Below is a small trained network, with its code and all its weights. Each question gives an input and a class and asks what happens when units are switched off, that is, made to give their printed mean instead of their output.

import numpy as np


def w(rows, s, z=0):
    codes = np.array(rows[::2]) - 128.0
    scale = np.full(codes.shape[1], s)
    scale[-1] = z or s
    return codes * scale


def norm(h):
    return h / np.sqrt((h * h).mean(-1, keepdims=True) + 1e-5)


def f(y):
    return np.maximum(y, 0)


def log_softmax(a):
    a = a - a.max(-1, keepdims=True)
    return a - np.log(np.exp(a).sum(-1, keepdims=True))


def net(x, mask):
    res = np.array(x, float).reshape(1, 2) / 4 @ E
    u = 0
    for l in range(2):
        y = f(norm(res) @ A[l][:, :-1].T + A[l][:, -1])
        res = res + np.where(mask[u : u + 10], y, B[l][:, -1]) @ B[l][:, :-1]
        u += 10
    return log_softmax(norm(res)[-1] @ U[:, :-1].T + U[:, -1])


A, B = {}, {}
E = w([
[25,121,27,179,157],'x0',
[169,253,162,224,237],'x1',
],0.0075)
A[0] = w([
[90,94,125,155,160,115],'0.n1',
[114,142,115,112,147,4],'0.n2',
[109,113,108,114,96,160],'0.n3',
[123,131,122,255,177,206],'0.n4',
[178,141,122,164,154,158],'0.n5',
[98,137,108,138,145,135],'0.n6',
[169,142,157,103,133,37],'0.n7',
[117,137,123,95,138,68],'0.n8',
[147,70,116,133,92,137],'0.n9',
[112,154,184,109,89,165],'0.n10',
],0.014,0.0022)
B[0] = w([
[66,125,169,25,141,168],'0.n1',
[192,142,93,90,78,133],'0.n2',
[119,215,170,188,145,181],'0.n3',
[102,168,150,191,190,254],'0.n4',
[167,113,85,226,156,200],'0.n5',
[161,176,107,92,174,166],'0.n6',
[117,65,179,130,167,187],'0.n7',
[139,131,146,165,93,131],'0.n8',
[165,153,109,254,165,193],'0.n9',
[80,138,19,109,160,184],'0.n10',
],0.0067,0.0086)
A[1] = w([
[53,177,14,122,25,195],'1.n1',
[245,75,225,111,111,125],'1.n2',
[85,138,21,181,210,178],'1.n3',
[87,147,155,81,130,19],'1.n4',
[144,84,55,168,255,223],'1.n5',
[151,218,164,154,135,168],'1.n6',
[177,115,213,78,146,206],'1.n7',
[134,120,141,168,17,251],'1.n8',
[70,60,26,111,105,26],'1.n9',
[65,155,171,43,115,10],'1.n10',
],0.0091,0.0024)
B[1] = w([
[163,140,209,166,190,180],'1.n1',
[120,196,184,114,141,193],'1.n2',
[131,188,161,99,31,243],'1.n3',
[168,86,82,101,90,129],'1.n4',
[173,149,116,97,75,245],'1.n5',
[123,192,73,139,101,188],'1.n6',
[77,152,177,74,181,170],'1.n7',
[141,147,87,254,182,165],'1.n8',
[129,142,176,170,132,161],'1.n9',
[38,127,124,96,106,130],'1.n10',
],0.0081,0.011)
U = w([
[151,124,171,208,144,254],'0',
[84,152,233,87,134,251],'1',
[200,139,51,117,26,67],'2',
[152,10,62,69,107,2],'3',
[51,2,151,32,116,2],'4',
],0.0073,0.0024)

Each question gives the input, the list of numbers given to net, and the class t.
The units are the neurons (one row each of A and B). Each row of codes is followed by its name. A weight is (code - 128) times the scale printed after its matrix; where a second scale follows, it is the last column's (A, B and U).
mask holds one flag per neuron, layer by layer. A switched-off neuron (its flag False) gives its mean, the last column of its row in B, instead of its output. The means were averaged over made-up inputs and are rounded, as every weight is.
A unit's drop is (log p(t) with every unit on - log p(t) with that unit switched off) / (log p(t) with every unit on - log p(t) with every unit switched off).
The circuit of an input: a set's keep is (log p(t) with only the set's units on - log p(t) with every unit switched off) / (log p(t) with every unit on - log p(t) with every unit switched off). Starting from the 12 units with the biggest drops (on a tie, the unit counted first), units are removed one at a time, each time the one whose removal leaves the highest keep (on an exact tie, the one counted first), for as long as the keep stays at least 0.8.
circuit, biggest first: the units of the circuit, biggest drop first
unit that matters most: the unit with the biggest drop
top k neurons: the k neurons with the biggest drops, biggest first
k most important neurons of layer l: the k neurons of layer l with the biggest drops, biggest first
drop when u is switched off: that unit's drop, to one decimal
input [7,-8], class 0: circuit, biggest first	[1.n1, 0.n9]
input [-7,-8], class 0: circuit, biggest first	[0.n9, 1.n8]
input [-3,-3], class 2: unit that matters most	0.n9
input [-5,-8], class 0: circuit, biggest first	[0.n9, 1.n8, 1.n3]
input [-2,-2], class 2: top 2 neurons	[0.n9, 0.n10]
input [-3,-2], class 2: top 2 neurons	[0.n10, 0.n9]
input [-1,0], class 2: 2 most important neurons of layer 0	[0.n10, 0.n7]
input [-2,1], class 2: top 2 neurons	[0.n10, 0.n5]
input [-2,3], class 2: 2 most important neurons of layer 0	[0.n5, 0.n3]
input [4,-6], class 0: 2 most important neurons of layer 1	[1.n1, 1.n8]
input [-1,-5], class 0: 2 most important neurons of layer 0	[0.n4, 0.n5]
input [-2,0], class 2: 2 most important neurons of layer 0	[0.n10, 0.n1]
input [-6,-7], class 0: 4 most important neurons of layer 0	[0.n9, 0.n1, 0.n10, 0.n6]
input [-1,-2], class 2: most important neuron of layer 0	[0.n9]
input [-5,-6], class 0: drop when 0.n9 is switched off	0.7
input [-4,-6], class 0: drop when 1.n3 is switched off	0.1
input [-3,-7], class 0: drop when 1.n9 is switched off	0.0
input [-1,1], class 2: drop when 1.n5 is switched off	0.2
